In the rows, 128 means zero.
Each row is followed by its group and then its class within the group.
129	119	146	145	141	139	114	125	104	167	127	149	164	28	140	127	125	136	165	154	93	96	92	129	140	115	126	137	125	117	168	183	146	125	120	100	118	88	80	95	131	139	154	116	125	125	105	145	127	123	105	141	113
(71).sogik
99	132	154	104	134	167	132	134	64	158	125	139	169	80	129	129	88	117	108	106	133	118	148	127	99	135	106	118	134	148	133	120	150	91	132	82	179	115	156	115	156	144	184	99	122	156	139	106	72	86	148	158	102
(79).mif
128	104	146	114	139	131	121	114	102	163	122	133	146	67	145	117	75	110	134	80	102	131	137	113	99	127	109	132	105	149	143	140	155	135	108	90	120	172	128	106	145	151	134	101	120	155	127	97	65	96	148	152	122
(79).mif
130	118	165	88	139	164	106	95	56	179	122	141	156	60	141	116	99	117	142	119	125	124	147	132	109	147	98	127	131	148	143	116	136	94	110	99	184	116	166	104	170	155	151	82	124	169	134	82	74	109	140	160	122
(79).supip
124	122	139	133	132	127	105	108	168	107	125	134	141	62	120	136	134	116	166	105	98	86	117	120	117	127	126	151	124	116	173	157	107	152	90	139	90	141	112	123	129	115	137	160	128	132	143	166	126	135	134	167	129
(71).rok
127	100	138	89	119	131	135	107	130	145	133	137	141	114	143	104	94	100	145	75	136	102	112	115	133	121	115	146	106	137	146	141	129	146	68	93	97	158	120	126	155	154	127	117	138	150	114	103	65	120	155	185	143
(79).mif
117	100	135	94	122	156	119	109	122	128	125	136	161	70	159	121	69	102	145	75	121	179	140	129	108	132	154	143	107	149	157	97	125	123	95	95	139	157	126	96	141	154	134	120	131	163	134	97	82	113	142	175	133
(79).mif
111	115	160	138	156	126	93	134	130	126	118	163	153	38	122	151	121	125	159	142	91	112	126	122	126	123	119	137	122	116	165	135	129	123	98	122	137	99	122	102	145	136	135	89	122	134	139	135	137	132	125	152	111
(71).sogik
118	132	170	115	153	127	123	117	123	123	114	150	147	79	124	166	132	155	186	139	104	82	126	127	144	135	140	124	122	115	156	150	135	104	123	140	119	84	119	109	149	126	120	142	141	114	140	138	139	112	132	171	117
(71).sogik
110	113	152	142	143	134	115	134	155	119	130	147	122	83	126	167	111	120	157	113	117	95	101	126	129	108	125	151	116	119	145	156	118	139	103	134	68	118	108	109	121	145	115	134	126	128	123	149	118	106	125	163	112
(71).rok
125	133	157	104	138	143	117	110	69	171	110	136	160	50	136	115	86	103	118	105	124	144	161	114	113	136	98	111	131	156	130	109	142	129	122	97	161	131	153	84	165	162	145	81	130	147	120	76	62	109	138	149	132
(79).mif
145	130	149	93	142	140	104	105	97	140	129	153	145	62	148	125	69	136	145	107	119	138	131	132	110	124	112	127	116	122	141	114	146	121	125	88	136	126	162	98	171	152	138	95	131	151	137	94	79	88	146	186	113
(79).mif
127	111	159	129	130	128	126	131	146	135	124	136	130	90	120	130	138	133	169	141	97	98	95	116	153	128	127	131	129	118	166	191	133	111	109	143	99	114	96	100	112	117	141	150	123	110	107	163	147	177	119	166	140
(71).sogik
107	136	152	150	179	114	106	138	127	100	113	143	134	19	125	151	114	117	125	147	101	120	140	134	151	102	124	129	117	113	160	133	139	108	92	127	147	64	130	99	129	132	113	108	102	113	90	155	120	95	132	134	99
(71).rok
137	128	136	88	105	135	90	116	119	141	129	104	133	113	137	100	114	108	114	101	124	112	118	110	112	119	125	144	119	120	143	98	135	140	126	99	172	138	144	134	181	149	125	100	118	149	127	116	93	131	147	146	129
(79).supip
122	123	140	147	150	119	132	115	146	120	117	164	137	95	139	165	123	123	151	135	112	111	110	127	132	136	121	133	130	136	147	165	111	120	113	135	97	126	105	109	126	128	129	137	130	116	120	135	136	129	120	147	107
(71).rok
139	108	154	112	151	131	105	112	124	179	123	147	127	110	137	128	100	146	155	102	105	105	106	123	135	97	121	133	110	134	100	141	133	125	99	93	102	119	138	105	162	160	142	100	137	138	110	113	75	121	125	178	107
(79).supip
134	135	156	75	141	128	108	118	96	184	109	140	146	74	140	118	109	122	149	121	106	127	101	120	107	127	109	134	121	131	153	125	143	109	136	78	156	117	109	119	165	138	152	96	117	162	110	81	90	129	139	171	131
(79).supip
119	152	115	61	94	129	116	123	123	147	127	121	152	130	137	100	101	117	140	101	129	136	108	126	99	138	124	128	121	133	142	105	138	137	119	93	150	158	135	142	165	187	129	109	146	160	129	112	113	154	139	156	132
(79).supip
149	123	168	96	165	134	136	125	129	186	139	159	141	102	139	145	85	124	127	103	109	120	128	124	123	114	114	109	132	148	147	155	135	109	107	116	106	112	170	101	153	154	162	106	114	148	108	100	35	110	119	183	123
(79).supip
119	115	137	125	134	125	120	133	135	116	127	164	149	62	123	160	127	118	174	114	128	93	117	108	118	143	130	148	130	120	170	158	121	128	114	124	124	150	98	114	113	130	135	150	138	127	127	144	132	153	123	136	131
(71).sogik
135	121	140	102	115	114	115	123	152	141	114	130	148	119	138	104	113	116	127	105	127	147	119	127	109	112	123	138	114	129	152	99	135	129	101	118	147	156	153	137	150	162	120	116	130	148	119	92	96	137	124	169	135
(79).supip
123	130	136	88	109	134	101	109	128	177	131	135	151	136	158	106	110	108	131	111	125	118	129	119	116	130	135	140	129	144	155	91	126	121	107	100	152	163	149	144	159	152	122	112	143	149	138	93	94	135	139	167	140
(79).supip
115	134	164	140	148	117	114	119	120	119	106	162	151	33	120	174	116	126	165	122	151	118	95	130	133	117	124	131	105	105	154	163	137	120	98	147	112	88	113	98	153	132	131	124	113	121	136	127	107	90	116	146	107
(71).rok
134	131	137	105	124	123	122	98	113	163	126	130	145	127	128	127	110	109	129	89	125	107	110	130	120	122	114	126	126	139	136	145	121	129	109	89	130	126	166	131	154	150	130	115	125	160	116	76	96	128	122	134	125
(79).supip
135	103	143	106	137	144	113	116	97	153	130	133	144	71	128	110	90	117	120	105	106	144	164	125	109	141	96	127	120	151	130	106	144	142	119	70	187	149	135	122	162	161	133	102	129	173	123	88	82	102	134	138	114
(79).mif
132	136	165	80	152	147	98	107	81	166	118	164	143	81	133	143	110	134	148	97	103	118	129	136	103	117	106	102	107	132	138	162	121	113	136	94	134	116	156	95	182	114	147	96	134	140	121	88	58	66	118	158	123
(79).supip
135	105	129	159	129	122	103	124	159	108	124	148	137	62	136	147	119	120	180	133	117	75	75	129	122	118	142	157	121	117	143	170	85	150	104	118	84	145	85	123	124	136	148	149	137	132	121	137	143	132	92	146	121
(71).rok
116	114	155	122	107	116	88	109	65	143	99	125	166	36	134	117	87	74	127	101	124	145	168	113	80	168	89	129	145	153	139	121	125	131	110	102	196	160	151	124	151	151	137	89	132	172	128	86	43	130	139	123	151
(79).mif
145	91	150	92	147	150	130	117	130	189	117	159	145	126	128	136	89	125	168	68	96	110	108	106	124	108	128	116	87	132	130	142	129	113	103	113	82	128	123	121	170	153	141	103	144	161	126	91	58	100	127	197	134
(79).mif
139	103	171	129	171	114	145	120	168	134	109	167	152	78	122	190	112	147	187	122	89	88	73	121	159	84	133	127	105	129	186	218	112	99	81	146	42	96	93	83	121	101	141	151	128	112	122	140	105	106	101	202	117
(71).sogik
123	125	137	138	130	119	103	140	131	129	96	161	149	58	127	157	124	134	173	145	99	109	106	123	129	111	123	119	149	124	162	149	113	120	125	135	118	110	128	107	143	149	140	135	135	124	128	142	138	111	125	156	117
(71).sogik
132	141	156	67	121	125	104	120	15	167	118	132	140	88	133	107	118	127	133	113	129	119	102	127	117	117	123	130	131	115	138	147	135	124	83	96	137	131	153	127	183	159	136	108	114	140	122	101	84	125	103	150	128
(79).supip
137	91	153	93	142	144	117	118	105	159	121	137	142	85	143	110	74	111	142	101	106	134	117	115	101	126	113	125	190	143	136	87	154	136	109	93	130	148	140	106	154	155	132	105	114	165	114	111	79	114	133	152	134
(79).mif
137	160	161	149	154	146	117	125	133	129	117	156	108	31	125	166	120	116	144	134	98	85	108	95	148	86	120	123	151	115	172	192	130	110	80	129	114	94	125	80	134	134	140	119	117	109	109	150	91	101	125	154	103
(71).sogik
134	127	149	136	121	119	107	105	90	133	98	120	110	63	123	138	140	135	147	142	112	117	120	117	119	125	128	121	132	114	142	163	135	129	126	109	139	79	127	108	147	129	135	104	114	118	109	145	114	120	118	117	115
(71).sogik
